Below is a small trained network, with its code and all its weights. Each question gives an input and a target symbol and asks what happens when units are switched off, that is, made to give their printed mean instead of their output.

import numpy as np


def w(rows, s, z=0):
    codes = np.array(rows[::2]) - 128.0
    scale = np.full(codes.shape[1], s)
    scale[-1] = z or s
    return codes * scale


def f(y):
    return np.maximum(y, 0)


def softmax(a):
    e = np.exp(a - a.max(-1, keepdims=True))
    return e / e.sum(-1, keepdims=True)


def log_softmax(a):
    a = a - a.max(-1, keepdims=True)
    return a - np.log(np.exp(a).sum(-1, keepdims=True))


def net(x, mask):
    ids = ['αγεηθλμπσψω'.index(c) for c in x.split()]
    T = len(ids)
    res = E[ids] + P[:T]
    u = 0
    for l in range(2):
        r = res
        for j in range(2):
            rows = slice(4 * j, 4 * j + 4)
            q, k, v = (r @ M[l][rows].T for M in (Q, K, V))
            z = softmax(np.where(np.tri(T) > 0, q @ k.T / 4**0.5, -1e9)) @ v
            o = O[l][rows]
            res = res + np.where(mask[u + j], z, o[:, -1]) @ o[:, :-1]
        u += 2
        y = f(res @ A[l][:, :-1].T + A[l][:, -1])
        res = res + np.where(mask[u : u + 4], y, B[l][:, -1]) @ B[l][:, :-1]
        u += 4
    return log_softmax(res[-1] @ U[:, :-1].T + U[:, -1])


Q, K, V, O, A, B = {}, {}, {}, {}, {}, {}
E = w([
[82,102,146],'α',
[144,100,163],'γ',
[152,150,134],'ε',
[220,59,148],'η',
[136,109,167],'θ',
[142,30,170],'λ',
[41,86,102],'μ',
[180,217,195],'π',
[153,145,58],'σ',
[198,103,190],'ψ',
[6,115,152],'ω',
],0.015)
P = w([
[66,102,135],'0',
[71,230,55],'1',
[6,132,45],'2',
[224,4,231],'3',
[105,91,151],'4',
[167,54,200],'5',
],0.0033)
Q[0] = w([
[147,213,117],'L0H1',
[183,134,124],'L0H1',
[96,251,119],'L0H1',
[148,80,131],'L0H1',
[175,144,200],'L0H2',
[109,186,151],'L0H2',
[159,29,157],'L0H2',
[212,70,109],'L0H2',
],0.012)
K[0] = w([
[38,193,163],'L0H1',
[151,87,107],'L0H1',
[102,254,114],'L0H1',
[207,87,70],'L0H1',
[206,169,112],'L0H2',
[24,134,150],'L0H2',
[183,79,136],'L0H2',
[183,12,89],'L0H2',
],0.0092)
V[0] = w([
[142,61,193],'L0H1',
[43,221,91],'L0H1',
[143,198,132],'L0H1',
[136,59,96],'L0H1',
[2,179,174],'L0H2',
[172,47,122],'L0H2',
[170,111,107],'L0H2',
[185,90,107],'L0H2',
],0.0074)
O[0] = w([
[34,248,194,232],'L0H1',
[193,26,171,6],'L0H1',
[146,88,133,160],'L0H1',
[61,169,19,73],'L0H1',
[253,57,166,97],'L0H2',
[74,220,39,136],'L0H2',
[122,174,108,130],'L0H2',
[64,170,96,138],'L0H2',
],0.0066,0.0025)
A[0] = w([
[92,178,189,190],'L0N1',
[103,166,241,239],'L0N2',
[141,132,206,44],'L0N3',
[70,71,1,249],'L0N4',
],0.0069,0.0022)
B[0] = w([
[227,102,144,212],'L0N1',
[175,22,109,255],'L0N2',
[122,164,134,187],'L0N3',
[223,255,158,183],'L0N4',
],0.007,0.0071)
Q[1] = w([
[145,180,228],'L1H1',
[55,227,52],'L1H1',
[165,149,33],'L1H1',
[131,177,128],'L1H1',
[112,61,198],'L1H2',
[76,108,169],'L1H2',
[136,2,147],'L1H2',
[73,228,228],'L1H2',
],0.0068)
K[1] = w([
[139,216,217],'L1H1',
[39,105,100],'L1H1',
[198,127,125],'L1H1',
[118,226,163],'L1H1',
[86,77,172],'L1H2',
[116,74,110],'L1H2',
[133,69,255],'L1H2',
[127,196,23],'L1H2',
],0.009)
V[1] = w([
[158,32,81],'L1H1',
[72,150,49],'L1H1',
[201,119,216],'L1H1',
[103,130,137],'L1H1',
[12,105,164],'L1H2',
[170,37,105],'L1H2',
[226,254,103],'L1H2',
[179,178,211],'L1H2',
],0.0055)
O[1] = w([
[149,149,104,116],'L1H1',
[161,94,144,25],'L1H1',
[106,184,179,254],'L1H1',
[160,92,140,110],'L1H1',
[67,2,214,49],'L1H2',
[41,50,117,130],'L1H2',
[139,219,158,221],'L1H2',
[97,209,211,225],'L1H2',
],0.005,0.0069)
A[1] = w([
[147,34,120,22],'L1N1',
[211,130,122,146],'L1N2',
[254,131,100,252],'L1N3',
[60,195,255,202],'L1N4',
],0.0091,0.0036)
B[1] = w([
[136,96,87,132],'L1N1',
[80,102,175,174],'L1N2',
[23,221,247,206],'L1N3',
[255,15,37,249],'L1N4',
],0.0069,0.015)
U = w([
[150,31,108,56],'α',
[111,124,117,171],'γ',
[44,149,166,191],'ε',
[130,218,81,134],'η',
[143,125,239,68],'θ',
[144,131,62,82],'λ',
[42,142,154,118],'μ',
[225,71,71,211],'π',
[1,208,166,186],'σ',
[190,128,65,130],'ψ',
[120,118,110,1],'ω',
],0.0088,0.004)

Each question gives the input, a string of symbols that net reads in full, and the target symbol t.
The units are the heads (4 rows each of Q, K, V and O) and the neurons (one row each of A and B). Each row of codes is followed by its name. A weight is (code - 128) times the scale printed after its matrix; where a second scale follows, it is the last column's (O, A, B and U).
mask holds one flag per unit, layer by layer, with each layer's heads first. A switched-off unit (its flag False) gives its mean, the last column of its rows in O or B, instead of its output. The means were averaged over made-up inputs and are rounded, as every weight is.
A unit's drop is (log p(t) with every unit on - log p(t) with that unit switched off) / (log p(t) with every unit on - log p(t) with every unit switched off).
The circuit of an input: a set's keep is (log p(t) with only the set's units on - log p(t) with every unit switched off) / (log p(t) with every unit on - log p(t) with every unit switched off). Starting from all 12 units, units are removed one at a time, each time the one whose removal leaves the highest keep (on an exact tie, the one counted first), for as long as the keep stays at least 0.8.
circuit, biggest first: the units of the circuit, biggest drop first
unit that matters most: the unit with the biggest drop
k most important neurons: the k neurons with the biggest drops, biggest first
drop when u is switched off: that unit's drop, to one decimal
input π γ θ η ψ, target η: 2 most important neurons	[L0N1; L0N4]
input μ μ η μ, target η: circuit, biggest first	[L0H1; L0N4; L0H2; L1H2]
input ψ π π θ θ, target π: 3 most important neurons	[L1N3; L1N4; L1N2]
input η γ μ, target η: circuit, biggest first	[L0N4; L0H1]
input π γ π, target θ: 3 most important neurons	[L1N3; L0N2; L1N2]
input λ α π μ π σ, target σ: most important neuron	[L1N4]
input λ η θ, target η: circuit, biggest first	[L0H2; L0H1; L1H2; L0N4]
input η μ η, target η: circuit, biggest first	[L0H2; L0H1; L0N4]
input π π α σ η ψ, target η: circuit, biggest first	[L0H2; L0H1]
input ψ ε θ ω, target α: 2 most important neurons	[L1N3; L0N4]
input π π π π γ, target π: 2 most important neurons	[L1N3; L1N4]
input π ω α σ, target σ: 2 most important neurons	[L1N4; L0N2]
input π ψ γ γ π μ, target π: 3 most important neurons	[L1N3; L0N4; L1N2]
input θ η γ, target η: unit that matters most	L0H2
input γ π θ, target π: drop when L1N3 is switched off	1.1
input ε π π, target θ: drop when L0N2 is switched off	0.1
input π π ω, target α: drop when L0H2 is switched off	0.3
input λ ε η η γ α, target η: drop when L1H1 is switched off	0.2
